Below is a small trained network, with its code and all its weights. Each question gives an input and a target symbol and asks what happens when units are switched off, that is, made to give their printed mean instead of their output.

import numpy as np


def w(rows, s, z=0):
    codes = np.array(rows[::2]) - 128.0
    scale = np.full(codes.shape[1], s)
    scale[-1] = z or s
    return codes * scale


def f(y):
    return y / 2 * (1 + np.tanh(0.7978845608 * (y + 0.044715 * y**3)))


def softmax(a):
    e = np.exp(a - a.max(-1, keepdims=True))
    return e / e.sum(-1, keepdims=True)


def log_softmax(a):
    a = a - a.max(-1, keepdims=True)
    return a - np.log(np.exp(a).sum(-1, keepdims=True))


def net(x, mask):
    ids = ['Θβδημξφω'.index(c) for c in x.split()]
    T = len(ids)
    res = E[ids] + P[:T]
    r = res
    for j in range(2):
        rows = slice(2 * j, 2 * j + 2)
        q, k, v = (r @ M[0][rows].T for M in (Q, K, V))
        z = softmax(np.where(np.tri(T) > 0, q @ k.T / 2**0.5, -1e9)) @ v
        o = O[0][rows]
        res = res + np.where(mask[j], z, o[:, -1]) @ o[:, :-1]
    y = f(res @ A[0][:, :-1].T + A[0][:, -1])
    res = res + np.where(mask[2:26], y, B[0][:, -1]) @ B[0][:, :-1]
    return log_softmax(res[-1] @ U[:, :-1].T + U[:, -1])


Q, K, V, O, A, B = {}, {}, {}, {}, {}, {}
E = w([
[166,97,124,241,167,221,155,137],'Θ',
[91,238,20,109,56,96,97,142],'β',
[89,90,120,160,226,122,96,181],'δ',
[187,179,98,121,198,236,83,63],'η',
[134,190,62,31,192,147,106,114],'μ',
[132,253,148,152,56,179,53,45],'ξ',
[82,105,230,152,151,98,242,198],'φ',
[174,181,188,76,142,209,215,83],'ω',
],0.0052)
P = w([
[57,157,75,164,121,180,157,122],'0',
[105,152,109,146,124,180,114,156],'1',
[190,207,131,167,169,78,123,145],'2',
[158,129,150,113,127,136,87,200],'3',
[99,134,154,150,187,54,151,2],'4',
[89,161,205,89,151,157,83,162],'5',
[102,233,184,146,200,93,120,108],'6',
[124,139,182,113,126,145,114,204],'7',
],0.0069)
Q[0] = w([
[143,201,123,185,205,44,170,58],'head 1',
[121,31,105,102,73,112,122,68],'head 1',
[101,3,117,65,39,188,113,122],'head 2',
[142,126,111,170,162,39,164,33],'head 2',
],0.037)
K[0] = w([
[195,132,245,66,150,86,108,116],'head 1',
[253,103,114,136,93,67,89,183],'head 1',
[211,98,47,178,110,124,120,186],'head 2',
[247,131,217,83,109,44,85,157],'head 2',
],0.026)
V[0] = w([
[202,180,87,72,123,213,73,39],'head 1',
[102,106,91,189,187,109,20,138],'head 1',
[89,146,36,18,140,53,113,151],'head 2',
[76,189,146,159,5,73,109,122],'head 2',
],0.022)
O[0] = w([
[52,129,139,47,143,117,196,90,254],'head 1',
[17,161,117,190,140,200,83,201,240],'head 1',
[168,134,10,112,196,141,195,197,36],'head 2',
[91,103,94,219,139,38,96,90,168],'head 2',
],0.013,0.002)
A[0] = w([
[148,93,168,55,114,97,45,203,140],'neuron 1',
[175,172,121,221,197,98,158,82,156],'neuron 2',
[222,105,120,221,111,121,68,91,248],'neuron 3',
[143,63,173,182,73,118,253,158,225],'neuron 4',
[160,84,122,140,82,75,107,101,114],'neuron 5',
[112,138,94,115,25,146,174,130,138],'neuron 6',
[78,101,110,87,96,186,195,129,83],'neuron 7',
[158,188,94,56,129,64,157,227,137],'neuron 8',
[248,124,46,38,117,188,240,167,88],'neuron 9',
[38,173,223,146,129,200,83,173,120],'neuron 10',
[191,66,162,46,60,70,166,95,151],'neuron 11',
[123,146,181,121,67,197,99,125,190],'neuron 12',
[154,161,48,183,156,57,127,158,80],'neuron 13',
[140,65,173,139,121,110,177,170,155],'neuron 14',
[151,153,103,126,106,218,155,241,147],'neuron 15',
[121,166,212,42,54,105,144,168,152],'neuron 16',
[82,84,187,119,127,82,28,73,243],'neuron 17',
[42,102,119,200,235,34,98,84,163],'neuron 18',
[95,130,138,199,181,132,90,210,149],'neuron 19',
[196,180,139,155,152,181,88,203,165],'neuron 20',
[124,180,167,142,160,89,117,202,120],'neuron 21',
[94,189,118,54,121,170,222,150,101],'neuron 22',
[171,156,68,136,250,89,216,134,121],'neuron 23',
[185,93,141,58,134,40,193,106,129],'neuron 24',
],0.0051,0.0012)
B[0] = w([
[129,132,110,167,123,123,158,109,148],'neuron 1',
[124,98,88,100,131,98,117,158,170],'neuron 2',
[166,140,155,86,174,36,130,201,200],'neuron 3',
[141,160,113,112,135,92,88,114,134],'neuron 4',
[148,141,141,112,177,134,135,128,160],'neuron 5',
[154,123,149,150,175,135,141,148,132],'neuron 6',
[143,131,174,101,154,108,96,128,176],'neuron 7',
[115,91,144,171,146,176,120,118,165],'neuron 8',
[60,146,181,247,117,113,106,134,186],'neuron 9',
[185,97,150,99,59,173,148,167,254],'neuron 10',
[156,189,73,129,177,144,117,72,178],'neuron 11',
[184,100,90,152,102,90,124,130,192],'neuron 12',
[169,61,116,97,111,160,133,122,173],'neuron 13',
[123,160,114,117,130,112,98,101,127],'neuron 14',
[75,198,123,125,162,159,131,140,218],'neuron 15',
[156,82,94,132,152,162,130,78,189],'neuron 16',
[133,171,180,206,129,128,144,99,223],'neuron 17',
[84,152,95,59,53,87,162,130,214],'neuron 18',
[158,165,73,115,135,146,133,119,210],'neuron 19',
[96,189,116,112,125,119,141,175,210],'neuron 20',
[128,132,96,123,112,151,125,126,156],'neuron 21',
[127,70,163,63,178,111,91,158,211],'neuron 22',
[130,43,82,210,132,104,90,104,196],'neuron 23',
[112,178,71,143,135,176,131,84,175],'neuron 24',
],0.012,0.0092)
U = w([
[156,86,170,169,57,162,111,97,138],'Θ',
[131,72,66,103,106,114,133,117,125],'β',
[118,182,96,91,104,178,124,163,135],'δ',
[128,74,172,4,140,142,133,131,87],'η',
[69,102,164,157,183,137,88,124,94],'μ',
[53,164,169,96,80,81,163,108,101],'ξ',
[169,146,156,97,147,52,95,146,254],'φ',
[152,160,110,103,167,148,130,45,94],'ω',
],0.0033,0.00073)

Each question gives the input, a string of symbols that net reads in full, and the target symbol t.
The units are the heads (2 rows each of Q, K, V and O) and the neurons (one row each of A and B). Each row of codes is followed by its name. A weight is (code - 128) times the scale printed after its matrix; where a second scale follows, it is the last column's (O, A, B and U).
mask holds one flag per unit, heads first, then neurons. A switched-off unit (its flag False) gives its mean, the last column of its rows in O or B, instead of its output. The means were averaged over made-up inputs and are rounded, as every weight is.
A unit's drop is (log p(t) with every unit on - log p(t) with that unit switched off) / (log p(t) with every unit on - log p(t) with every unit switched off).
The circuit of an input: a set's keep is (log p(t) with only the set's units on - log p(t) with every unit switched off) / (log p(t) with every unit on - log p(t) with every unit switched off). Starting from the 12 units with the biggest drops (on a tie, the unit counted first), units are removed one at a time, each time the one whose removal leaves the highest keep (on an exact tie, the one counted first), for as long as the keep stays at least 0.8.
units of the circuit, in order: the units of the circuit, biggest drop first
most important unit: the unit with the biggest drop
k most important neurons: the k neurons with the biggest drops, biggest first
which heads matter: for each layer, one digit per head in row order, 1 if its drop is at least 0.15 and else 0, layers parted by /
drop of u: that unit's drop, to one decimal
input μ η η Θ δ φ δ δ, target μ: which heads matter -> 01
input μ φ δ, target φ: which heads matter -> 10
input ξ η ξ Θ μ, target ξ: units of the circuit, in order -> [head 2; neuron 18; head 1]
input φ φ Θ δ Θ, target δ: which heads matter -> 11
input δ β μ η Θ Θ β, target β: which heads matter -> 01
input δ Θ δ φ β μ μ, target μ: which heads matter -> 01
input δ φ μ φ η, target φ: which heads matter -> 10
input δ η η ω ξ, target ω: which heads matter -> 10
input φ Θ Θ δ δ ω Θ β, target φ: most important neuron -> [neuron 3]
input β Θ β β β δ δ ξ, target β: which heads matter -> 01
input η β ω β ω β Θ, target ω: which heads matter -> 10
input δ φ φ Θ φ η η ω, target δ: which heads matter -> 10
input β ω η μ β, target μ: which heads matter -> 01
input η ω β β μ ω, target η: which heads matter -> 10
input φ ξ ω ξ β, target ω: which heads matter -> 10
input φ Θ η ω, target φ: units of the circuit, in order -> [head 1; neuron 3]
input μ η η, target μ: most important unit -> head 2
input δ β μ ω η, target ω: units of the circuit, in order -> [head 1; neuron 11; neuron 24]
input φ φ Θ η φ φ Θ, target φ: drop of head 1 -> 1.2
input ξ δ η δ β Θ Θ φ, target ξ: drop of head 1 -> 0.2
input β δ η, target η: drop of neuron 10 -> 0.0
input δ ξ β β ω δ δ, target ω: drop of neuron 1 -> 0.0
input β η ω, target ω: 2 most important neurons -> [neuron 11; neuron 24]
input η ω φ β δ φ, target η: most important neuron -> [neuron 22]
